Here is a tiny trained network, its code and every weight. The questions are about switching its units off for an input and a class, where a switched-off unit gives its printed mean instead of its output.

import numpy as np


def w(rows, s, z=0):
    codes = np.array(rows[::2]) - 128.0
    scale = np.full(codes.shape[1], s)
    scale[-1] = z or s
    return codes * scale


def f(y):
    return y / 2 * (1 + np.tanh(0.7978845608 * (y + 0.044715 * y**3)))


def log_softmax(a):
    a = a - a.max(-1, keepdims=True)
    return a - np.log(np.exp(a).sum(-1, keepdims=True))


def net(x, mask):
    res = np.array(x, float).reshape(1, 7) / 4 @ E
    y = f(res @ A[0][:, :-1].T + A[0][:, -1])
    res = res + np.where(mask, y, B[0][:, -1]) @ B[0][:, :-1]
    return log_softmax(res[-1] @ U[:, :-1].T + U[:, -1])


A, B = {}, {}
E = w([
[229,99,129,42,116],'x0',
[161,188,213,170,115],'x1',
[47,113,67,119,216],'x2',
[147,233,71,137,254],'x3',
[108,90,73,89,76],'x4',
[71,254,78,15,55],'x5',
[46,213,135,221,108],'x6',
],0.0072)
A[0] = w([
[114,108,149,233,156,240],'n0',
[224,50,145,96,110,254],'n1',
[122,198,44,37,64,233],'n2',
[152,112,157,223,105,196],'n3',
[81,59,141,202,130,174],'n4',
[166,205,146,150,195,143],'n5',
[219,63,134,77,147,211],'n6',
[152,81,225,170,98,146],'n7',
[7,126,109,51,93,219],'n8',
[55,156,107,149,128,226],'n9',
[67,202,118,134,113,222],'n10',
[160,94,74,42,139,203],'n11',
[131,155,156,226,195,232],'n12',
[164,80,74,128,133,145],'n13',
],0.011,0.0042)
B[0] = w([
[134,87,71,240,121,214],'n0',
[230,96,78,14,66,226],'n1',
[66,217,156,90,144,248],'n2',
[142,102,122,186,84,198],'n3',
[73,2,134,166,124,190],'n4',
[237,215,132,193,140,189],'n5',
[188,117,105,49,115,207],'n6',
[161,71,153,134,67,203],'n7',
[85,141,174,73,147,220],'n8',
[67,144,196,174,189,189],'n9',
[56,164,219,191,176,203],'n10',
[136,141,106,35,218,195],'n11',
[172,128,89,230,150,223],'n12',
[129,107,117,92,154,155],'n13',
],0.0086,0.013)
U = w([
[147,104,79,2,130,165],'0',
[156,144,96,141,136,164],'1',
[146,58,116,95,24,111],'2',
[71,43,95,134,152,6],'3',
[63,167,155,73,126,195],'4',
],0.013,0.0025)

Each question gives the input, the list of numbers given to net, and the class t.
The units are the neurons (one row each of A and B). Each row of codes is followed by its name. A weight is (code - 128) times the scale printed after its matrix; where a second scale follows, it is the last column's (A, B and U).
mask holds one flag per neuron, in row order. A switched-off neuron (its flag False) gives its mean, the last column of its row in B, instead of its output. The means were averaged over made-up inputs and are rounded, as every weight is.
A unit's drop is (log p(t) with every unit on - log p(t) with that unit switched off) / (log p(t) with every unit on - log p(t) with every unit switched off).
The circuit of an input: a set's keep is (log p(t) with only the set's units on - log p(t) with every unit switched off) / (log p(t) with every unit on - log p(t) with every unit switched off). Starting from the 12 units with the biggest drops (on a tie, the unit counted first), units are removed one at a time, each time the one whose removal leaves the highest keep (on an exact tie, the one counted first), for as long as the keep stays at least 0.8.
units of the circuit, in order: the units of the circuit, biggest drop first
k most important neurons: the k neurons with the biggest drops, biggest first
drop of u: that unit's drop, to one decimal
input [-8,-2,-3,-3,-8,4,3], class 3: most important neuron	(n2)
input [0,-4,0,-7,-8,0,6], class 3: units of the circuit, in order	(n1, n4)
input [-7,5,-2,-2,-6,4,0], class 1: units of the circuit, in order	(n2, n12)
input [-4,4,-8,5,0,-4,-4], class 2: units of the circuit, in order	(n7, n2)
input [-1,0,5,-8,-5,-1,-1], class 2: units of the circuit, in order	(n10, n11)
input [-1,-5,1,-4,0,-8,-6], class 2: 2 most important neurons	(n4, n7)
input [8,3,6,-1,0,-6,0], class 0: 2 most important neurons	(n6, n1)
input [4,8,8,-6,-5,-4,6], class 3: 2 most important neurons	(n1, n4)
input [-7,0,-2,-1,5,1,0], class 4: 4 most important neurons	(n12, n8, n0, n7)
input [-2,8,-1,4,-1,-7,-6], class 2: 2 most important neurons	(n7, n1)
input [8,0,-4,-5,-1,6,6], class 4: drop of n2	0.1
input [-7,5,2,-1,-4,2,5], class 3: drop of n4	0.2
input [8,6,-3,-7,8,-3,-2], class 0: drop of n1	0.3
input [0,4,3,-3,-6,-4,-6], class 2: drop of n8	0.0
